[[-20  12  71]
 [ 14 -33  17]
 [ 22  12 -15]
 [  0  33  -4]
 [ 25 -19 -14]]
=>
[[-20  12]
 [ 14 -33]
 [ 22  12]]

[[-47  -1]
 [ -5 -89]
 [ 21  45]
 [-35  -6]]
=>
[[-47  -1]
 [ -5 -89]
 [ 21  45]]

[[-87  53  -1  80]
 [ -8  37   2  27]
 [ 11 -38  71  13]]
=>
[[-87  53]
 [ -8  37]
 [ 11 -38]]

[[  8   5   0  17]
 [-14  25  23   1]
 [ -2 -20   9  18]
 [ -3 -84  17 -24]
 [ -8  -9 -53  -4]]
=>
[[  8   5]
 [-14  25]
 [ -2 -20]]

[[-33 -52  63 -54]
 [-65  -6  28 -26]
 [ 65  44  78   2]
 [ -2  31  83  34]]
=>
[[-33 -52]
 [-65  -6]
 [ 65  44]]

[[ 35 -63  66]
 [-18 -38  -5]
 [-25 -10  59]]
=>
[[ 35 -63]
 [-18 -38]
 [-25 -10]]

[[ 13  16 -12 -20  -6]
 [ 85  25  -5 -18 -12]
 [ 40  19 -42  10 -32]]
=>
[[13 16]
 [85 25]
 [40 19]]

[[ 59   5  32]
 [ 51   4  16]
 [ 74  -1 -16]]
=>
[[59  5]
 [51  4]
 [74 -1]]
---
[[-28   5  88 -36]
 [-29  -2  91 -36]
 [-26   3  81 -36]]
=>
[[-28   5]
 [-29  -2]
 [-26   3]]

[[-13 -19]
 [-37 -72]
 [ 23 -26]
 [ -2  -1]]
=>
[[-13 -19]
 [-37 -72]
 [ 23 -26]]

[[ 20 -69  29]
 [-10 -39  44]
 [ 12 -58  18]]
=>
[[ 20 -69]
 [-10 -39]
 [ 12 -58]]

[[ 42 -86]
 [ -5  50]
 [-21  47]
 [ 37 -85]
 [ 22 -68]]
=>
[[ 42 -86]
 [ -5  50]
 [-21  47]]

[[  5  66  -7  62]
 [ 19  55 -34 -13]
 [ 27  31 -27  60]
 [  5 -47  13 -17]]
=>
[[ 5 66]
 [19 55]
 [27 31]]

[[-12  -4  -4 -13  -7]
 [-13 -17   1   6   6]
 [ -9 -67   8  26 -13]
 [-34  26 -52  16  66]
 [ -4  14 -16  28  39]]
=>
[[-12  -4]
 [-13 -17]
 [ -9 -67]]
---
[[-63  22  19 -41  42  46 -74  41  70  69 -67]
 [ 79 -15  -2  76 -51  16  55 -63 -23  10 -74]
 [ 21 -67  74 -43 -66   0  67  26 -41  37 -44]
 [  0  73 -45  68  72 -55  41  16 -10   7  77]
 [ 53  36  73  35   4  19 -31  68 -70 -46 -41]]
=>
[[ 79 -15  -2  76 -51  16  55 -63 -23  10 -74]
 [  0  73 -45  68  72 -55  41  16 -10   7  77]]

[[-40  24 -18 -11  -9 -92 -17   0]
 [  4   9   4   2  -7  -3  -3   3]]
=>
[[ 4  9  4  2 -7 -3 -3  3]]

[[-52 -14   8  10  36  29  15 -34 -27  24]
 [ 36  30 -13   3  17   1  12 -30  13 -11]
 [-27  11 -12  -9 -42  -2  30 -16  -3  22]
 [  9  12 -37   9 -26  27   3  10  27 -17]
 [ 65 -36  37 -23 -29   1  -5  20 -12 -29]
 [-17  11  12 -14   8   9  41  -1 -52 -23]
 [  0  11 -51 -16  20  -6  15  51 -27 -13]
 [-48  41  35   7   9  30 -18  27  33 -42]]
=>
[[ 36  30 -13   3  17   1  12 -30  13 -11]
 [  9  12 -37   9 -26  27   3  10  27 -17]
 [-17  11  12 -14   8   9  41  -1 -52 -23]
 [-48  41  35   7   9  30 -18  27  33 -42]]

[[ 28  33]
 [-66 -45]
 [  6   6]
 [ 24  25]
 [ -2  -4]]
=>
[[-66 -45]
 [ 24  25]]

[[ 24  21  -8  -9  18  10 -15   6 -27  11   5   0  -4  -1]
 [  6   5 -37 -33   0  12 -32   7 -30   2   3 -46  -2 -13]
 [ -9 -24  28  36 -27 -28  32  26  19 -30  30  15  34  38]
 [ 55  37 -73 -59  27  43 -66  26 -77  23  17 -73  -2 -14]
 [ 44  64 -61 -72  68  65 -70 -44 -53  69 -54 -25 -66 -69]
 [-14 -52  25  49 -60 -43  43  65  22 -61  71 -15  76  72]]
=>
[[  6   5 -37 -33   0  12 -32   7 -30   2   3 -46  -2 -13]
 [ 55  37 -73 -59  27  43 -66  26 -77  23  17 -73  -2 -14]
 [-14 -52  25  49 -60 -43  43  65  22 -61  71 -15  76  72]]

[[ 25  22  -8  11  26   7   5  -8  26  22  -1]
 [ 34  81 -31 -12  -1  17  -7  17  -5 -11  18]]
=>
[[ 34  81 -31 -12  -1  17  -7  17  -5 -11  18]]
